Here is a tiny trained network, its code and every weight. The questions are about switching its units off for an input and a class, where a switched-off unit gives its printed mean instead of its output.

import numpy as np


def w(rows, s, z=0):
    codes = np.array(rows[::2]) - 128.0
    scale = np.full(codes.shape[1], s)
    scale[-1] = z or s
    return codes * scale


def f(y):
    return np.maximum(y, 0)


def log_softmax(a):
    a = a - a.max(-1, keepdims=True)
    return a - np.log(np.exp(a).sum(-1, keepdims=True))


def net(x, mask):
    res = np.array(x, float).reshape(1, 6) / 4 @ E
    y = f(res @ A[0][:, :-1].T + A[0][:, -1])
    res = res + np.where(mask, y, B[0][:, -1]) @ B[0][:, :-1]
    return log_softmax(res[-1] @ U[:, :-1].T + U[:, -1])


A, B = {}, {}
E = w([
[127,128,129,129,128,129,128,127,126,128,129],'x0',
[127,127,127,128,129,129,127,128,129,128,129],'x1',
[127,127,127,130,126,129,129,127,127,128,127],'x2',
[115,128,79,79,251,124,113,150,119,143,189],'x3',
[155,122,182,142,116,104,36,66,230,143,142],'x4',
[199,253,161,107,132,157,122,134,159,78,127],'x5',
],0.012)
A[0] = w([
[135,166,123,112,121,136,205,168,52,112,113,169],'neuron 0',
[122,134,109,89,221,128,152,162,84,121,154,124],'neuron 1',
[94,4,136,139,137,117,112,111,137,148,142,201],'neuron 2',
[95,54,102,138,116,134,192,151,45,144,114,254],'neuron 3',
[138,139,105,84,213,123,94,145,160,140,162,74],'neuron 4',
[120,59,124,146,65,111,125,126,140,132,95,212],'neuron 5',
],0.022,0.0047)
B[0] = w([
[119,225,63,158,114,137,144,145,82,103,21,231],'neuron 0',
[157,136,150,16,67,174,147,178,143,222,197,235],'neuron 1',
[138,117,49,124,177,89,69,145,119,229,93,220],'neuron 2',
[120,4,208,96,167,113,157,122,150,20,186,254],'neuron 3',
[79,156,115,192,183,102,123,85,97,41,212,215],'neuron 4',
[97,122,160,228,83,175,171,80,115,152,123,192],'neuron 5',
],0.016,0.029)
U = w([
[81,103,183,157,158,126,158,99,109,65,173,159],'0',
[119,110,118,171,110,131,113,103,134,198,88,110],'1',
[130,151,86,150,92,139,154,147,95,114,33,139],'2',
[216,183,231,142,67,137,74,89,254,101,117,255],'3',
[144,89,154,67,135,124,130,166,143,149,161,72],'4',
[106,132,45,123,170,88,87,140,97,168,146,49],'5',
[127,188,81,97,98,162,146,161,95,147,142,100],'6',
],0.0079,0.0044)

Each question gives the input, the list of numbers given to net, and the class t.
The units are the neurons (one row each of A and B). Each row of codes is followed by its name. A weight is (code - 128) times the scale printed after its matrix; where a second scale follows, it is the last column's (A, B and U).
mask holds one flag per neuron, in row order. A switched-off neuron (its flag False) gives its mean, the last column of its row in B, instead of its output. The means were averaged over made-up inputs and are rounded, as every weight is.
A unit's drop is (log p(t) with every unit on - log p(t) with that unit switched off) / (log p(t) with every unit on - log p(t) with every unit switched off).
The circuit of an input: a set's keep is (log p(t) with only the set's units on - log p(t) with every unit switched off) / (log p(t) with every unit on - log p(t) with every unit switched off). Starting from all 6 units, units are removed one at a time, each time the one whose removal leaves the highest keep (on an exact tie, the one counted first), for as long as the keep stays at least 0.8.
units of the circuit, in order: the units of the circuit, biggest drop first
unit that matters most: the unit with the biggest drop
top k neurons: the k neurons with the biggest drops, biggest first
drop when u is switched off: that unit's drop, to one decimal
input [4,-5,7,-2,5,2], class 3: units of the circuit, in order	[neuron 0; neuron 2; neuron 3]
input [1,3,6,-7,-6,1], class 2: unit that matters most	neuron 0
input [1,4,3,-8,4,0], class 1: units of the circuit, in order	[neuron 3; neuron 5]
input [3,-3,-5,0,6,-1], class 1: top 3 neurons	[neuron 3; neuron 4; neuron 0]
input [4,8,-7,5,-1,-7], class 4: top 3 neurons	[neuron 3; neuron 2; neuron 1]
input [-8,-2,-8,4,-7,-1], class 4: top 2 neurons	[neuron 1; neuron 3]
input [0,2,-5,2,-8,1], class 6: top 2 neurons	[neuron 0; neuron 1]
input [4,-5,-7,-1,1,-7], class 1: top 3 neurons	[neuron 2; neuron 5; neuron 4]
input [-3,-4,-1,-2,-2,1], class 2: units of the circuit, in order	[neuron 4; neuron 1]
input [7,-7,5,-6,4,4], class 3: top 4 neurons	[neuron 0; neuron 2; neuron 3; neuron 4]
input [4,1,-2,0,2,5], class 3: units of the circuit, in order	[neuron 3; neuron 2; neuron 0]
input [0,6,3,-6,5,2], class 3: units of the circuit, in order	[neuron 2; neuron 0; neuron 3]
input [-8,5,-4,8,-3,2], class 6: units of the circuit, in order	[neuron 1; neuron 3]
input [6,1,-7,0,-8,4], class 2: units of the circuit, in order	[neuron 0]
input [1,-3,-6,7,-5,3], class 6: units of the circuit, in order	[neuron 1; neuron 0]
input [7,4,-8,5,0,0], class 4: top 3 neurons	[neuron 0; neuron 1; neuron 2]
input [-4,0,8,1,-8,-8], class 4: units of the circuit, in order	[neuron 3; neuron 1; neuron 2]
input [-1,-1,2,2,-7,-5], class 4: top 3 neurons	[neuron 3; neuron 1; neuron 4]
input [-5,4,6,5,0,6], class 6: top 4 neurons	[neuron 3; neuron 1; neuron 2; neuron 5]
input [-7,8,0,5,2,-5], class 5: units of the circuit, in order	[neuron 2]
input [8,7,-4,8,0,-1], class 4: top 3 neurons	[neuron 1; neuron 0; neuron 5]
input [1,-2,-6,-2,4,1], class 3: top 3 neurons	[neuron 0; neuron 2; neuron 3]
input [8,6,2,7,8,-1], class 5: top 2 neurons	[neuron 3; neuron 2]
input [1,-6,1,3,-6,3], class 6: drop when neuron 1 is switched off	1.1
